The rows lie along a hidden order. The number after each row says roughly how far along it the row is, from 0 to 15. A new part has a new order.
1	0	-1	13	20	0	-10	1	15	27	-3	-6	-10	1	28	15	3	0	-1	0	22	-5	1	0	-5	9	5	8	-7	-4	4	-5	-4	0	-6	14	18	-3	-16	16	1	-1	18	2	30	7	-9	24	2	23	1	1	-2	8	-4	13	-1	9	-2	4	1	10	1	0	14	3 -> 9
2	-2	2	7	2	22	-18	-5	7	16	6	-14	-7	28	34	7	-13	-14	-2	6	13	12	-1	-21	33	31	6	6	-8	4	-7	0	-19	1	39	14	-28	2	6	13	-3	11	8	7	16	-11	-12	12	-2	35	-2	8	-5	22	44	21	16	-9	-8	-5	-15	-7	16	19	14	-16 -> 7
-1	-2	0	9	18	3	-20	4	18	29	-3	0	-5	12	21	11	-1	-4	19	-3	15	-5	3	6	-6	13	7	14	-9	-1	-2	-4	-3	3	7	8	15	-2	-12	14	0	-2	17	2	33	26	1	25	0	19	2	0	-2	-2	2	17	1	-3	-7	15	-8	8	0	2	9	6 -> 12
-31	4	0	-8	10	16	-1	16	2	8	9	1	-8	38	27	-3	-12	1	-9	10	8	14	12	3	18	26	8	-16	4	22	-12	21	1	8	49	-12	25	1	16	-5	-4	8	15	20	13	7	40	-4	2	14	1	-3	4	19	37	10	16	10	-12	14	-11	7	8	34	-9	4 -> 6
-1	1	0	11	11	0	-5	-2	14	26	6	-6	2	-13	30	10	3	-1	0	2	23	-7	2	-7	14	7	9	3	0	7	4	14	-2	-2	5	14	22	-4	-6	20	-4	23	20	2	27	7	-13	25	12	25	1	3	-3	7	14	4	10	8	-3	-19	15	0	5	33	3	-1 -> 5
0	0	1	12	17	6	-10	-3	12	21	3	-15	-3	-1	32	10	-2	-4	5	-1	18	2	0	-15	19	19	4	1	-11	-3	0	-6	-12	-5	0	16	-3	0	-1	16	0	19	12	3	21	-3	-12	22	8	34	-1	1	-3	0	4	15	0	-1	-11	-9	-4	-5	7	7	12	-8 -> 7
-22	12	8	1	-15	27	3	2	-7	-3	10	-20	22	48	3	-2	1	14	6	-5	8	11	9	-9	22	-1	16	-8	10	4	8	14	2	-8	3	8	30	-3	-4	8	2	10	2	19	11	11	-28	-2	0	19	6	4	5	10	18	2	10	36	-7	-8	12	-4	29	10	2	-17 -> 9
-24	6	-2	8	20	7	1	4	3	26	8	2	-3	-4	28	-1	-7	-5	-6	2	11	11	1	2	18	20	3	-5	-4	20	20	22	1	27	36	7	-2	0	4	10	-1	12	12	4	5	5	43	22	5	15	0	-2	-2	15	29	4	15	16	-6	-7	-8	-1	1	29	-19	6 -> 3
-15	-1	0	15	27	25	-19	0	14	20	1	-7	1	17	0	10	-2	-2	22	-11	-1	1	1	-1	2	4	10	11	-6	1	-1	3	-3	0	4	0	-5	0	-3	0	2	-1	-1	16	25	16	0	20	0	6	7	-1	0	1	3	14	0	0	-14	18	7	10	2	1	8	0 -> 10
0	-3	7	9	-7	33	-26	14	15	25	2	-2	1	24	0	9	-8	-8	19	-7	-9	5	1	-13	6	7	23	-1	-8	7	-7	1	-10	5	18	-6	-10	2	1	-4	-1	-10	-1	14	27	17	2	-7	-7	15	7	-2	7	3	13	15	2	-10	-18	26	-13	10	6	6	15	0 -> 13
-12	-2	-1	11	27	0	-3	4	4	27	7	-3	1	-2	30	1	0	-2	-2	2	16	-4	2	-20	14	15	3	7	-15	18	24	21	0	3	27	9	8	-1	-2	12	0	16	15	0	7	7	41	24	10	22	1	0	-1	11	20	2	15	-3	-4	-2	-11	2	-3	26	-12	7 -> 6
-16	15	0	10	38	-17	28	5	-3	-2	6	-11	10	-10	28	3	17	28	9	-2	38	1	10	-7	8	1	-3	-7	1	1	42	16	30	13	-20	11	53	-5	-21	23	3	30	16	-4	-6	1	22	28	23	16	0	6	2	3	-5	-8	7	48	7	-12	43	-10	-4	17	-6	-4 -> 0
9	2	0	14	26	-3	-4	-5	12	21	0	-14	-6	-4	29	12	5	3	27	-7	27	-4	0	-8	15	12	2	-3	-15	-9	7	-4	-1	-5	5	21	10	-3	-17	19	2	7	15	1	21	0	-13	22	2	28	2	2	-1	-5	-9	12	0	7	-4	-7	5	4	2	8	12	-7 -> 9
1	0	0	11	19	2	-25	0	14	24	-2	-6	-2	12	1	11	1	-2	21	-7	23	-4	0	-3	-3	12	6	6	-2	-3	2	-6	1	0	0	14	10	-2	-17	17	1	3	17	2	28	22	-9	24	0	22	1	12	-2	-3	-2	14	0	4	-7	3	-1	6	3	0	11	0 -> 12
-10	-3	-1	6	-11	25	-25	7	19	33	-5	1	1	18	-2	11	-2	-7	16	-4	-6	-7	14	6	-8	-8	19	12	3	0	-4	-4	-1	5	12	3	22	-3	-10	1	-1	-3	10	16	41	29	2	26	0	16	10	0	6	-3	0	19	0	-3	-14	12	-2	20	0	1	5	13 -> 15
-21	10	1	0	20	4	19	8	-4	-1	11	-14	17	5	29	-1	-2	13	2	4	21	14	9	-10	20	22	2	-11	2	14	25	22	11	21	20	3	22	0	6	1	-2	18	11	17	-11	-4	32	-2	8	18	-1	2	-2	15	22	3	13	27	-10	7	12	-6	25	32	2	10 -> 0

New part:
11	-2	4	0	16	38	4	20	7	33	10	7	-8	3	-17	-10	-7	-13	-14	-20	-3	-10	-22	-21	-15 -> 8
-14	-12	-10	-13	-3	-9	-8	-9	-4	4	-10	0	-5	18	8	2	13	3	14	14	16	-3	-10	-23	-31 -> 13
16	0	10	10	21	34	2	25	15	34	-13	-6	-25	4	-20	-13	-8	-10	-7	-20	-6	-10	-13	-11	-8 -> 5
45	7	7	-6	0	-2	-10	-21	-21	-7	-40	-8	-24	2	-15	-6	6	-2	3	0	21	9	18	1	4 -> 2
12	2	13	12	19	28	4	31	15	21	-24	-6	-23	1	-20	-13	-6	-9	-7	-21	-5	-8	-4	-6	2 -> 4
17	-3	-6	-9	-6	-12	-10	-22	-13	-10	-28	-8	-9	3	-2	-2	4	4	14	15	13	7	15	19	19 -> 5
-13	-6	-7	-16	-11	-18	-8	-16	-14	-11	-15	-1	-1	4	-1	2	15	9	10	9	15	11	21	2	-11 -> 9
-25	-9	-8	-11	-8	-10	-3	2	-1	5	2	7	13	14	8	3	15	9	10	0	-2	-9	-15	-23	-33 -> 15
18	0	9	7	21	39	1	21	14	37	-9	-1	-24	5	-21	-12	-8	-11	-8	-21	-5	-10	-15	-15	-15 -> 6
30	4	13	11	7	-3	-7	-16	-15	-12	-39	-9	-21	-1	-14	-8	0	-1	1	-5	8	7	19	13	7 -> 0
-20	-9	-5	-13	-6	-8	-6	0	-3	12	-8	8	14	16	2	2	14	9	13	1	0	-9	-16	-20	-26 -> 15
0	2	4	-1	7	24	6	23	7	26	23	14	11	3	-13	-6	-6	-7	-12	-20	-11	-7	-21	-19	-11 -> 10
12	4	12	15	15	27	6	30	12	18	-21	-6	-18	-1	-17	-10	-8	-7	-6	-18	-5	-7	-1	-8	-9 -> 3
-15	-7	-10	-11	-12	-21	-4	-17	-13	-19	-11	0	1	3	5	5	14	8	9	13	15	11	21	4	-14 -> 9
1	1	3	1	9	25	8	20	9	25	25	11	4	0	-8	-6	-8	-8	-14	-17	-6	-7	-17	-16	-8 -> 9
-13	-7	-9	-15	-11	-14	-10	-15	-14	-10	-17	1	-4	5	1	4	16	8	11	10	18	12	19	-2	-15 -> 10
26	0	-2	-13	-5	-10	-11	-23	-15	-4	-30	-8	-17	4	-5	-2	6	3	11	12	15	7	15	14	20 -> 5
41	1	-2	-8	-3	-9	-6	-18	-15	-16	-30	-9	-24	3	-1	-3	6	-3	6	9	21	6	17	6	14 -> 3
-15	-7	-4	-5	5	11	-2	11	10	29	14	9	9	16	6	2	2	-6	-7	-16	-8	-12	-22	-20	-19 -> 14
1	-6	-1	2	8	17	9	33	12	14	7	9	5	11	-1	-9	-3	-10	-11	-24	-6	-12	-13	-25	-28 -> 11
-11	-5	-7	-25	-7	-1	-12	-27	-19	14	-10	2	3	7	-6	4	18	7	9	13	19	11	-1	-12	-8 -> 11
32	5	14	10	7	-4	-7	-14	-14	-16	-46	-10	-24	2	-13	-9	2	-3	2	-7	11	5	25	7	-3 -> 0
38	6	2	-7	-6	-13	-8	-21	-18	-12	-23	-7	-18	-2	-5	-1	3	1	5	16	17	11	16	12	25 -> 3
32	5	14	15	14	5	-6	-12	-17	-10	-43	-11	-22	2	-15	-9	-2	-3	2	-4	8	2	19	11	11 -> 0
-9	-10	-8	-7	6	11	1	8	6	24	11	8	0	18	10	2	10	-4	-8	-18	-5	-14	-22	-28	-36 -> 15
-24	-7	-7	-15	-6	-12	-10	-11	-3	14	-4	3	6	13	5	4	9	8	15	16	6	-5	-15	-15	-11 -> 14
35	7	10	11	19	37	2	-4	-11	-2	-29	-10	-23	-6	-18	-7	-7	-7	-6	-6	8	1	-1	2	17 -> 0
40	9	6	-7	-3	-6	-10	-23	-21	-5	-27	-6	-19	-2	-13	-3	4	0	2	6	15	9	15	9	20 -> 2
-10	-11	-13	-12	-8	-17	-3	-14	-12	-15	-15	-1	-10	9	10	5	17	4	9	10	22	4	13	-13	-35 -> 11
-3	-4	-8	-12	-8	-19	-10	-18	-13	-8	-24	-4	-4	4	-5	-1	9	8	13	16	14	10	24	19	10 -> 7
-5	0	-1	19	8	11	14	19	23	3	43	2	3	-14	8	0	-15	-8	-11	-5	-14	-6	-9	2	2 -> 7
28	-4	-7	-10	-3	-14	-9	-19	-12	-12	-38	-10	-21	5	0	-4	5	1	12	11	20	4	18	11	9 -> 5
32	4	11	14	5	-8	-4	-10	-13	-26	-39	-10	-23	0	-8	-8	3	-2	1	-4	12	4	26	10	-5 -> 0
-14	-9	-13	-15	-8	-13	-6	-16	-10	-5	-6	0	-5	7	7	5	17	5	11	12	21	7	4	-14	-23 -> 11
9	-6	-5	-15	-5	-13	-13	-16	-16	-2	-40	-6	-15	11	-8	-5	11	5	13	7	16	6	22	8	2 -> 7
-8	-9	-1	3	7	11	6	36	16	16	0	8	7	20	3	-7	-2	-10	-10	-23	-8	-15	-14	-24	-41 -> 13
-15	-7	-4	-4	5	10	-1	12	12	32	11	8	9	17	5	1	1	-6	-9	-16	-10	-13	-24	-21	-19 -> 14
25	7	13	15	11	6	-6	-19	-13	-10	-19	-11	-17	-5	-14	-7	-5	-2	3	-3	2	4	19	18	20 -> 0
36	8	10	10	15	36	6	11	-6	-8	-29	-9	-24	-4	-15	-8	-5	-8	-4	-12	5	1	1	-3	14 -> 1
-3	-8	-8	-12	-5	-22	-8	-19	-12	-13	-27	-5	-6	7	0	-1	10	8	12	11	13	9	28	12	-2 -> 7
4	7	14	8	14	30	-1	17	12	37	4	0	-7	-7	-21	-7	-14	-6	-8	-13	-11	-4	-13	2	20 -> 5
-28	-9	-13	-9	-12	-25	-4	-13	-1	-4	7	1	10	7	18	9	8	5	13	22	8	1	-9	-4	-15 -> 13
0	1	1	0	7	25	9	24	10	20	25	12	8	1	-8	-6	-8	-9	-12	-19	-10	-7	-14	-16	-12 -> 10
-22	-5	-8	-12	-14	-27	-5	-13	-12	-18	-10	-1	3	1	4	4	12	11	11	12	11	12	26	13	-2 -> 9
30	8	12	9	17	29	-3	-14	-12	-4	-27	-9	-22	-6	-14	-7	-9	-5	-1	0	1	1	7	13	26 -> 0

New part:
3	3	-8	-30	5	2	2	-5	-2	-18	0	25	-3	1	4	-3	1	3	6	47	6	-23	5	10	-3	5	6	-9	-8	3	12	3	6	1	7	-20	16	-15	-2	3	4	-6	-16	-4	4	0	3	-8	4	-8	1	2	-25	6	16	5	6	-5	-1	-8	17	-13	-10	7	12	-14	-1	-5	-17	-1	-7	3	8	-7	1	-5	1	-5	-2	2	-11	-6	0	4	3	4	17	0	5	2	-11	-11	2	7	9	-32	16	-2	-1	-10 -> 1
-15	2	5	-34	-17	3	7	-6	-1	3	2	3	-21	7	7	0	7	-2	7	23	18	-3	-4	19	-9	2	-3	-13	-23	-7	-4	5	5	-1	-1	-1	0	-12	18	7	-9	-7	-11	10	-1	-3	1	-8	-10	-3	26	-6	15	17	-21	-23	-21	-2	15	6	4	-3	-2	2	-1	-8	0	-5	-3	0	-10	5	-6	-4	4	-19	1	-6	-7	-2	18	0	-7	0	6	13	16	-2	-2	1	-2	-3	-5	1	-2	-54	-1	2	-11	12 -> 1
-1	3	8	-1	-17	-1	2	3	-4	-3	6	12	-1	0	-5	-3	-7	8	0	62	10	-1	-4	7	-14	10	8	-12	-14	-14	10	-1	22	-2	4	-12	5	-6	21	-1	1	19	-12	3	-6	-11	-2	2	8	-1	-4	8	-15	16	25	7	-3	-8	0	-19	3	-4	-7	-4	-4	-7	-4	0	-13	-2	4	8	11	-2	4	-4	-1	0	-1	0	-18	-3	8	10	-5	3	5	2	-11	0	-7	-15	-3	-2	1	-24	13	-5	-2	4 -> 6
-6	2	7	-24	2	-8	-3	-3	10	8	-2	-9	-2	2	3	2	2	-6	0	-63	3	11	8	-16	7	-7	1	11	-10	0	-8	2	-23	6	-1	19	-17	3	16	-1	12	2	-5	2	3	1	2	-1	0	8	-13	1	11	-14	-17	-2	-1	1	7	11	10	0	4	14	6	6	6	-3	-11	-2	16	-14	-7	-3	-14	16	2	13	2	-3	-20	-1	-5	-6	3	-1	10	1	-5	3	-2	-12	5	0	3	3	-2	-4	3	7 -> 5
-13	5	12	-10	-20	-6	-2	5	5	29	-1	-13	-5	2	-2	2	6	-4	1	-52	26	18	-6	-17	-29	-4	4	0	-16	-5	-4	-1	-6	3	-7	30	-14	20	16	-2	3	-5	0	12	-9	-4	5	0	-3	11	-3	4	23	3	-18	-12	-12	2	18	8	11	5	10	1	-2	3	4	-1	3	-1	22	-8	-5	-5	-16	3	4	15	-1	-4	-10	0	-2	-3	2	3	-8	6	-7	-1	-4	-13	11	-7	1	8	4	-3	9	17 -> 5
8	-4	6	-5	8	2	7	4	-10	4	0	-1	0	7	5	1	-2	-3	2	44	9	-6	-4	2	1	7	0	-12	6	8	6	4	9	-1	-3	9	12	4	-4	2	-5	5	0	-1	4	-2	-3	3	1	0	4	-7	4	-3	-23	0	2	6	4	-3	25	-1	4	-19	1	-19	0	-1	6	-3	4	3	-1	2	5	-7	5	-2	1	-1	11	3	-3	7	8	8	-22	3	8	-5	7	0	-1	0	-7	-36	-1	8	-1	-2 -> 1
8	1	1	-20	1	-1	-1	-9	5	-7	-1	4	5	-4	1	-3	-4	4	-3	45	21	-24	6	-7	-34	-3	-2	6	4	3	19	1	-23	0	7	-18	3	-15	3	1	2	3	-11	-4	-12	5	-3	-9	4	-4	-8	8	-20	3	13	9	-1	-2	-17	-20	1	-9	-1	13	1	-3	0	-4	-19	0	16	2	11	-10	2	10	-7	-1	-1	1	-25	-4	2	5	-2	-5	12	-2	10	2	-2	-16	-2	3	9	31	13	-2	2	1 -> 9
10	-8	13	-14	0	-8	-1	-6	7	2	-3	-9	6	-1	5	-4	-8	4	-6	9	15	2	12	-21	15	-2	1	14	5	-4	7	2	-26	4	5	-3	-9	-8	15	-3	12	1	-21	-3	-2	-1	-5	2	7	0	-22	4	-2	-13	11	31	12	3	-3	-12	0	3	-1	17	-12	4	5	-7	-19	-2	11	-7	1	-4	-3	12	4	4	1	-2	-23	-5	9	4	-1	-2	5	-4	-3	-1	1	-18	-5	-2	8	-7	8	-3	2	9 -> 14
-3	-6	-5	-28	-18	2	5	-1	-8	10	4	-5	-9	7	4	-2	-2	-2	0	63	20	-10	-2	13	-16	12	-2	-15	-4	0	13	4	7	-3	-2	7	5	-10	21	3	-13	-3	0	7	8	-3	-3	-2	0	-1	15	-7	-6	5	-36	-15	-19	3	0	-9	16	4	-1	2	3	-8	-1	-1	2	-3	5	5	2	-4	9	-12	3	-2	0	-2	12	2	-6	1	9	12	2	-4	-4	-4	7	-8	-5	4	-8	-54	2	4	-1	1 -> 3
2	-2	8	27	19	4	5	10	-6	13	0	-1	14	5	-1	-1	-4	-3	-7	44	-2	-9	-11	-10	-9	1	4	-6	-2	12	9	1	26	0	-7	5	4	13	-2	-1	4	9	2	-6	7	-3	-2	6	7	9	-3	1	2	-1	2	9	1	2	3	-13	12	8	1	-16	9	-11	5	-1	3	-5	8	2	2	2	7	-9	2	-2	4	-1	-6	1	7	8	0	1	-35	8	8	-6	-1	-3	9	-2	1	-21	5	5	8	-15 -> 0
4	-1	17	13	9	-9	-7	0	4	-12	-3	12	11	-2	-5	-2	-5	0	3	-63	-15	21	16	-17	-26	1	6	5	-5	-7	-2	-3	-23	6	6	-3	-12	2	-3	-5	17	6	-13	-4	1	0	-2	4	10	4	-15	8	-25	-10	27	25	12	-3	-5	-11	-5	-3	3	-1	11	2	2	-2	-13	0	23	-9	-1	0	-21	24	-1	6	2	0	-23	-7	-2	1	-8	-4	1	-5	0	5	-10	-16	4	-1	7	21	7	-10	7	1 -> 5
9	0	13	0	7	-2	-3	-1	8	1	1	8	11	-4	-5	-3	-10	3	-8	27	13	-20	4	-17	-22	-2	3	19	3	-4	12	-4	-19	2	5	-7	-13	-9	14	-5	4	15	-7	-13	-7	2	-9	3	10	6	-22	10	-18	-5	28	22	0	-3	-11	-22	-15	1	1	6	-4	11	3	1	-10	-2	22	-3	8	-3	-3	12	-3	4	2	1	-27	-3	13	5	-10	-12	-18	-4	-4	2	-1	-12	2	-2	9	16	8	-7	4	-1 -> 15
-12	3	17	10	12	-3	2	11	-2	10	-2	-2	-6	5	-1	4	6	-7	4	-63	-6	34	-2	-3	0	5	6	-3	-15	-2	-14	-2	6	1	-2	22	0	21	-6	-2	1	10	-2	5	3	-8	3	11	0	10	0	-3	3	-8	-11	-3	9	0	22	10	7	0	10	-19	11	-11	0	-2	6	1	14	-9	-12	8	-15	-2	4	13	-1	-2	3	0	-1	3	-3	-2	-25	4	-1	4	-7	2	13	-2	-2	-32	-10	-2	4	2 -> 1
-3	0	6	-10	-12	-1	2	2	0	-17	7	7	-1	2	-3	-4	-6	6	-2	63	2	-10	-3	12	11	9	0	-13	-15	-3	4	5	7	2	1	-7	-4	-12	25	-1	5	21	-12	-3	-11	-2	-10	-3	2	-3	-1	4	-11	14	19	8	-1	-9	-4	-12	-3	-8	-8	-15	-10	0	-3	-1	-8	-1	1	16	12	-2	5	-6	-6	-9	-4	1	-6	-5	10	10	-9	4	6	-1	-13	4	-3	-9	-10	-3	2	-12	6	-5	-9	1 -> 10
